Below are the code and all the weights of a small trained network. Each question names an input and a class and asks about switching units off, where a switched-off unit gives its printed mean instead of its output.

import numpy as np


def w(rows, s, z=0):
    codes = np.array(rows[::2]) - 128.0
    scale = np.full(codes.shape[1], s)
    scale[-1] = z or s
    return codes * scale


def norm(h):
    return h / np.sqrt((h * h).mean(-1, keepdims=True) + 1e-5)


def f(y):
    return np.maximum(y, 0)


def log_softmax(a):
    a = a - a.max(-1, keepdims=True)
    return a - np.log(np.exp(a).sum(-1, keepdims=True))


def net(x, mask):
    res = np.array(x, float).reshape(1, 3) / 4 @ E
    u = 0
    for l in range(2):
        y = f(norm(res) @ A[l][:, :-1].T + A[l][:, -1])
        res = res + np.where(mask[u : u + 10], y, B[l][:, -1]) @ B[l][:, :-1]
        u += 10
    return log_softmax(norm(res)[-1] @ U[:, :-1].T + U[:, -1])


A, B = {}, {}
E = w([
[227,252,127,140,109,159,44],'x0',
[153,116,116,127,193,126,126],'x1',
[137,130,162,180,151,229,129],'x2',
],0.0042)
A[0] = w([
[123,50,206,143,167,244,107,58],'0.n0',
[208,95,121,151,254,153,146,64],'0.n1',
[171,171,129,152,223,166,70,139],'0.n2',
[152,100,208,198,165,172,241,36],'0.n3',
[103,152,167,84,11,122,80,79],'0.n4',
[93,83,79,63,95,14,159,141],'0.n5',
[158,233,192,156,84,134,118,127],'0.n6',
[140,158,89,87,171,75,82,3],'0.n7',
[158,235,97,102,61,99,88,67],'0.n8',
[61,90,195,134,122,170,199,118],'0.n9',
],0.0054,0.0045)
B[0] = w([
[229,57,141,32,126,170,89,193],'0.n0',
[190,251,115,190,211,25,109,176],'0.n1',
[99,170,186,216,177,39,142,221],'0.n2',
[148,204,122,55,57,205,100,178],'0.n3',
[207,206,148,177,124,134,93,169],'0.n4',
[52,212,172,106,97,71,187,253],'0.n5',
[77,110,77,156,121,169,118,219],'0.n6',
[209,173,253,97,95,25,172,144],'0.n7',
[114,97,128,43,80,209,88,213],'0.n8',
[157,111,111,25,91,165,104,217],'0.n9',
],0.0054,0.0053)
A[1] = w([
[173,80,152,180,174,192,211,214],'1.n0',
[51,89,55,33,86,73,170,102],'1.n1',
[108,108,54,69,38,149,174,205],'1.n2',
[199,62,95,100,180,222,185,55],'1.n3',
[185,166,75,87,134,128,58,196],'1.n4',
[182,46,175,143,162,222,144,120],'1.n5',
[2,61,100,132,163,85,207,107],'1.n6',
[163,140,122,224,218,99,171,2],'1.n7',
[187,65,112,155,102,179,156,129],'1.n8',
[22,63,122,176,111,80,198,39],'1.n9',
],0.0077,0.003)
B[1] = w([
[200,83,83,31,126,36,103,154],'1.n0',
[77,114,185,171,112,236,213,254],'1.n1',
[160,106,133,162,209,49,161,245],'1.n2',
[177,38,11,43,80,116,2,174],'1.n3',
[109,67,84,68,123,127,175,243],'1.n4',
[144,86,16,47,64,49,73,175],'1.n5',
[129,32,94,169,230,231,130,210],'1.n6',
[136,166,154,205,198,13,132,165],'1.n7',
[223,150,44,53,74,61,99,152],'1.n8',
[178,80,100,122,231,227,88,184],'1.n9',
],0.0075,0.0065)
U = w([
[7,40,219,191,51,86,29,3],'0',
[222,39,25,2,47,108,29,244],'1',
[43,40,216,191,223,229,220,245],'2',
[195,214,160,235,215,29,31,196],'3',
[59,226,79,192,25,232,34,66],'4',
[41,239,227,28,29,51,226,65],'5',
],0.0077,0.0056)

Each question gives the input, the list of numbers given to net, and the class t.
The units are the neurons (one row each of A and B). Each row of codes is followed by its name. A weight is (code - 128) times the scale printed after its matrix; where a second scale follows, it is the last column's (A, B and U).
mask holds one flag per neuron, layer by layer. A switched-off neuron (its flag False) gives its mean, the last column of its row in B, instead of its output. The means were averaged over made-up inputs and are rounded, as every weight is.
A unit's drop is (log p(t) with every unit on - log p(t) with that unit switched off) / (log p(t) with every unit on - log p(t) with every unit switched off).
The circuit of an input: a set's keep is (log p(t) with only the set's units on - log p(t) with every unit switched off) / (log p(t) with every unit on - log p(t) with every unit switched off). Starting from the 12 units with the biggest drops (on a tie, the unit counted first), units are removed one at a time, each time the one whose removal leaves the highest keep (on an exact tie, the one counted first), for as long as the keep stays at least 0.8.
circuit, biggest first: the units of the circuit, biggest drop first
most important unit: the unit with the biggest drop
k most important neurons: the k neurons with the biggest drops, biggest first
k most important neurons of layer l: the k neurons of layer l with the biggest drops, biggest first
drop of u: that unit's drop, to one decimal
input [1,7,-7], class 5: 2 most important neurons	(0.n7, 0.n6)
input [-4,6,1], class 1: circuit, biggest first	(0.n2, 1.n3)
input [8,8,-1], class 3: circuit, biggest first	(0.n2)
input [5,6,-5], class 5: circuit, biggest first	(1.n6, 1.n3, 1.n9)
input [1,5,4], class 3: 2 most important neurons	(0.n1, 0.n2)
input [-6,4,2], class 1: circuit, biggest first	(0.n2, 1.n3)
input [7,-7,6], class 4: 2 most important neurons of layer 0	(0.n0, 0.n2)
input [5,2,1], class 3: 3 most important neurons	(0.n2, 0.n9, 1.n1)
input [8,-2,1], class 4: 4 most important neurons of layer 1	(1.n3, 1.n5, 1.n2, 1.n0)
input [-1,6,-3], class 3: 3 most important neurons of layer 1	(1.n1, 1.n4, 1.n7)
input [3,4,7], class 3: 2 most important neurons	(0.n2, 0.n1)
input [5,-2,-1], class 4: 2 most important neurons of layer 0	(0.n9, 0.n0)
input [8,-6,5], class 4: 2 most important neurons	(0.n0, 0.n2)
input [0,-7,-6], class 5: 2 most important neurons	(0.n4, 1.n6)
input [8,-1,4], class 4: 2 most important neurons of layer 0	(0.n2, 0.n8)
input [2,-7,-4], class 5: 3 most important neurons of layer 0	(0.n4, 0.n5, 0.n0)
input [0,5,-4], class 5: most important unit	0.n7
input [3,6,8], class 3: 3 most important neurons	(0.n2, 0.n1, 1.n7)
input [7,2,5], class 3: 2 most important neurons	(0.n2, 1.n1)
input [2,7,8], class 3: 3 most important neurons	(0.n2, 0.n1, 1.n7)
input [-7,-1,-8], class 2: drop of 1.n1	0.0
input [1,-8,-8], class 5: drop of 0.n4	0.5
